Here is a tiny trained network, its code and every weight. The questions are about switching its units off for an input and a class, where a switched-off unit gives its printed mean instead of its output.

import numpy as np


def w(rows, s, z=0):
    codes = np.array(rows[::2]) - 128.0
    scale = np.full(codes.shape[1], s)
    scale[-1] = z or s
    return codes * scale


def f(y):
    return y / 2 * (1 + np.tanh(0.7978845608 * (y + 0.044715 * y**3)))


def log_softmax(a):
    a = a - a.max(-1, keepdims=True)
    return a - np.log(np.exp(a).sum(-1, keepdims=True))


def net(x, mask):
    res = np.array(x, float).reshape(1, 5) / 4 @ E
    y = f(res @ A[0][:, :-1].T + A[0][:, -1])
    res = res + np.where(mask, y, B[0][:, -1]) @ B[0][:, :-1]
    return log_softmax(res[-1] @ U[:, :-1].T + U[:, -1])


A, B = {}, {}
E = w([
[62,22,50,235,120,115,43,63,183,175,234,191],'x0',
[85,107,76,7,192,124,76,82,194,151,84,3],'x1',
[56,50,180,172,156,186,138,231,77,201,123,45],'x2',
[42,180,208,238,152,126,56,117,182,44,57,108],'x3',
[206,158,76,145,218,224,18,148,69,68,202,108],'x4',
],0.0057)
A[0] = w([
[183,195,82,90,103,64,116,40,188,61,135,183,132],'N0',
[202,164,82,141,234,253,28,149,58,53,199,111,94],'N1',
[36,188,218,220,161,131,64,119,203,27,57,110,54],'N2',
[178,151,195,240,50,136,184,180,39,100,182,240,117],'N3',
[59,58,164,151,156,179,129,209,89,197,115,65,75],'N4',
[182,218,197,53,137,140,195,192,71,79,40,81,2],'N5',
[181,198,83,94,108,63,116,33,182,55,133,181,113],'N6',
],0.0048,0.00052)
B[0] = w([
[139,70,162,187,187,212,144,173,42,148,75,105,193],'N0',
[37,110,204,112,28,49,225,94,205,228,37,210,252],'N1',
[222,165,73,41,150,179,211,214,157,189,226,222,249],'N2',
[80,183,169,39,232,175,84,23,197,78,138,46,232],'N3',
[134,86,151,163,180,195,135,147,71,138,103,114,219],'N4',
[30,2,4,223,196,47,57,86,167,65,198,229,254],'N5',
[135,68,165,190,176,200,150,161,47,148,70,102,193],'N6',
],0.006,0.0057)
U = w([
[81,69,35,223,148,63,48,108,142,90,185,174,119],'0',
[85,133,200,122,43,65,196,115,172,173,31,161,126],'1',
[158,108,165,198,154,203,127,170,20,129,69,88,121],'2',
[213,160,84,45,127,156,179,192,142,151,223,164,144],'3',
[101,169,160,48,172,152,65,49,176,93,129,46,146],'4',
[172,187,132,158,40,72,46,156,103,98,124,78,161],'5',
[196,215,138,162,22,37,41,193,72,63,150,32,2],'6',
[196,200,136,169,2,49,28,195,86,49,145,32,6],'7',
],0.0099,0.009)

Each question gives the input, the list of numbers given to net, and the class t.
The units are the neurons (one row each of A and B). Each row of codes is followed by its name. A weight is (code - 128) times the scale printed after its matrix; where a second scale follows, it is the last column's (A, B and U).
mask holds one flag per neuron, in row order. A switched-off neuron (its flag False) gives its mean, the last column of its row in B, instead of its output. The means were averaged over made-up inputs and are rounded, as every weight is.
A unit's drop is (log p(t) with every unit on - log p(t) with that unit switched off) / (log p(t) with every unit on - log p(t) with every unit switched off).
The circuit of an input: a set's keep is (log p(t) with only the set's units on - log p(t) with every unit switched off) / (log p(t) with every unit on - log p(t) with every unit switched off). Starting from all 7 units, units are removed one at a time, each time the one whose removal leaves the highest keep (on an exact tie, the one counted first), for as long as the keep stays at least 0.8.
units of the circuit, in order: the units of the circuit, biggest drop first
top k neurons: the k neurons with the biggest drops, biggest first
drop when u is switched off: that unit's drop, to one decimal
input [6,6,8,-2,0], class 2: units of the circuit, in order => (N5 N4)
input [-3,-8,-8,-4,-4], class 2: units of the circuit, in order => (N0 N6)
input [2,-8,-1,2,-2], class 4: units of the circuit, in order => (N3)
input [1,1,-2,-2,2], class 5: top 4 neurons => (N2 N5 N3 N4)
input [3,3,4,7,1], class 3: top 2 neurons => (N2 N5)
input [6,5,-5,7,5], class 3: units of the circuit, in order => (N2 N5)
input [6,-8,1,-1,-6], class 4: top 3 neurons => (N3 N5 N1)
input [-1,-2,-7,7,2], class 2: top 2 neurons => (N6 N0)
input [-6,-1,7,-4,-5], class 2: top 3 neurons => (N4 N1 N2)
input [-7,-5,4,-7,-6], class 0: top 3 neurons => (N5 N1 N2)
input [-4,4,-6,-6,-4], class 2: top 4 neurons => (N0 N6 N1 N2)
input [-1,4,-8,1,-5], class 2: units of the circuit, in order => (N0 N6)
input [-7,-5,-7,6,3], class 0: top 2 neurons => (N5 N4)
input [1,-5,-8,8,8], class 1: top 2 neurons => (N1 N4)
input [-6,-7,-1,-5,8], class 1: top 2 neurons => (N1 N2)
input [-4,-8,2,8,-1], class 3: top neuron => (N2)
input [3,-3,-3,4,2], class 3: top 2 neurons => (N5 N2)
input [-6,-4,5,-5,-5], class 0: top 3 neurons => (N5 N1 N2)
input [-3,3,2,8,2], class 3: drop when N2 is switched off => 0.8
input [-3,2,-8,-4,3], class 2: drop when N6 is switched off => 0.2
input [-4,-7,-1,6,-4], class 4: drop when N3 is switched off => 0.8
